Here is a tiny trained network, its code and every weight. The questions are about switching its units off for an input and a class, where a switched-off unit gives its printed mean instead of its output.

import numpy as np


def w(rows, s, z=0):
    codes = np.array(rows[::2]) - 128.0
    scale = np.full(codes.shape[1], s)
    scale[-1] = z or s
    return codes * scale


def norm(h):
    return h / np.sqrt((h * h).mean(-1, keepdims=True) + 1e-5)


def f(y):
    return np.maximum(y, 0)


def log_softmax(a):
    a = a - a.max(-1, keepdims=True)
    return a - np.log(np.exp(a).sum(-1, keepdims=True))


def net(x, mask):
    res = np.array(x, float).reshape(1, 7) / 4 @ E
    u = 0
    for l in range(4):
        y = f(norm(res) @ A[l][:, :-1].T + A[l][:, -1])
        res = res + np.where(mask[u : u + 6], y, B[l][:, -1]) @ B[l][:, :-1]
        u += 6
    return log_softmax(norm(res)[-1] @ U[:, :-1].T + U[:, -1])


A, B = {}, {}
E = w([
[142,101,100,131,187,127],'x0',
[158,139,136,255,47,158],'x1',
[75,222,215,163,160,41],'x2',
[213,23,122,127,7,160],'x3',
[121,121,127,135,135,128],'x4',
[182,142,118,117,174,125],'x5',
[99,142,160,132,58,128],'x6',
],0.0076)
A[0] = w([
[113,82,66,25,164,176,56],'L0N0',
[129,103,109,172,141,149,117],'L0N1',
[156,179,124,254,132,104,77],'L0N2',
[71,77,91,116,145,90,47],'L0N3',
[124,74,117,76,150,145,3],'L0N4',
[176,146,119,127,144,121,88],'L0N5',
],0.0091,0.0034)
B[0] = w([
[104,195,73,190,66,116,253],'L0N0',
[84,77,125,106,51,146,175],'L0N1',
[125,125,145,255,107,167,246],'L0N2',
[128,127,120,119,154,77,157],'L0N3',
[106,205,37,195,138,137,172],'L0N4',
[89,110,64,111,122,86,147],'L0N5',
],0.0097,0.0048)
A[1] = w([
[186,73,121,150,143,49,242],'L1N0',
[146,111,236,205,141,68,64],'L1N1',
[182,47,241,60,111,34,79],'L1N2',
[56,82,117,241,126,134,5],'L1N3',
[134,161,104,255,56,23,39],'L1N4',
[199,140,125,101,159,135,127],'L1N5',
],0.007,0.0019)
B[1] = w([
[41,115,107,40,123,156,156],'L1N0',
[61,156,96,153,220,92,189],'L1N1',
[120,254,5,145,125,70,154],'L1N2',
[157,135,99,218,93,130,215],'L1N3',
[130,158,50,132,154,155,255],'L1N4',
[118,160,105,68,89,107,134],'L1N5',
],0.0082,0.0064)
A[2] = w([
[132,126,113,88,73,254,59],'L2N0',
[69,163,58,35,73,120,72],'L2N1',
[173,131,82,175,126,213,228],'L2N2',
[139,199,165,65,78,190,1],'L2N3',
[236,90,62,191,105,183,107],'L2N4',
[93,150,188,83,175,62,224],'L2N5',
],0.0086,0.0018)
B[2] = w([
[92,141,217,147,127,137,179],'L2N0',
[152,213,19,253,141,103,218],'L2N1',
[114,83,146,119,1,195,255],'L2N2',
[111,172,81,160,26,153,137],'L2N3',
[49,6,121,95,83,158,254],'L2N4',
[76,43,171,50,154,143,184],'L2N5',
],0.009,0.0076)
A[3] = w([
[108,182,137,146,255,80,85],'L3N0',
[177,92,124,162,49,85,44],'L3N1',
[164,15,150,106,34,120,110],'L3N2',
[116,159,6,139,93,70,56],'L3N3',
[150,143,179,162,88,58,40],'L3N4',
[169,124,184,71,142,178,4],'L3N5',
],0.0071,0.0025)
B[3] = w([
[125,89,135,82,175,90,215],'L3N0',
[176,52,174,128,68,77,181],'L3N1',
[62,33,198,93,46,134,225],'L3N2',
[117,98,114,177,140,100,254],'L3N3',
[157,254,96,168,55,159,133],'L3N4',
[211,100,169,189,233,126,128],'L3N5',
],0.0098,0.0054)
U = w([
[149,149,61,226,178,63,2],'0',
[145,75,103,141,61,177,102],'1',
[87,74,210,2,116,125,248],'2',
],0.0081,0.0021)

Each question gives the input, the list of numbers given to net, and the class t.
The units are the neurons (one row each of A and B). Each row of codes is followed by its name. A weight is (code - 128) times the scale printed after its matrix; where a second scale follows, it is the last column's (A, B and U).
mask holds one flag per neuron, layer by layer. A switched-off neuron (its flag False) gives its mean, the last column of its row in B, instead of its output. The means were averaged over made-up inputs and are rounded, as every weight is.
A unit's drop is (log p(t) with every unit on - log p(t) with that unit switched off) / (log p(t) with every unit on - log p(t) with every unit switched off).
The circuit of an input: a set's keep is (log p(t) with only the set's units on - log p(t) with every unit switched off) / (log p(t) with every unit on - log p(t) with every unit switched off). Starting from the 12 units with the biggest drops (on a tie, the unit counted first), units are removed one at a time, each time the one whose removal leaves the highest keep (on an exact tie, the one counted first), for as long as the keep stays at least 0.8.
circuit, biggest first: the units of the circuit, biggest drop first
most important unit: the unit with the biggest drop
k most important neurons: the k neurons with the biggest drops, biggest first
k most important neurons of layer l: the k neurons of layer l with the biggest drops, biggest first
drop of u: that unit's drop, to one decimal
input [6,-1,2,3,1,7,0], class 0: most important unit	L0N2
input [1,2,-6,3,5,-7,-3], class 2: circuit, biggest first	[L3N2, L2N4, L2N1]
input [7,-5,4,2,-5,5,6], class 0: 2 most important neurons	[L2N1, L1N2]
input [-7,-8,8,8,1,-2,-3], class 0: 2 most important neurons	[L1N2, L2N1]
input [4,0,1,5,0,3,8], class 0: 4 most important neurons	[L0N2, L1N2, L0N0, L2N1]
input [-5,2,-2,3,-3,-8,-2], class 2: 2 most important neurons	[L0N0, L3N2]
input [-5,-5,2,7,0,-7,7], class 0: 4 most important neurons	[L1N2, L2N1, L2N2, L2N4]
input [-7,2,-3,2,5,1,0], class 2: 2 most important neurons	[L0N0, L3N2]
input [3,-7,2,7,2,4,-1], class 0: 2 most important neurons	[L0N2, L2N1]
input [-3,1,-8,4,2,0,-1], class 2: 2 most important neurons of layer 2	[L2N4, L2N0]
input [-7,5,-2,1,-7,2,2], class 2: 2 most important neurons of layer 0	[L0N0, L0N4]
input [6,8,0,7,5,-7,1], class 2: 2 most important neurons of layer 2	[L2N1, L2N4]
input [-8,-4,2,-8,-1,4,-2], class 2: drop of L2N5	0.3
input [-1,1,-4,7,6,-4,-4], class 2: most important unit	L3N2
input [-1,-5,-2,0,7,-5,-6], class 0: drop of L0N0	-0.1
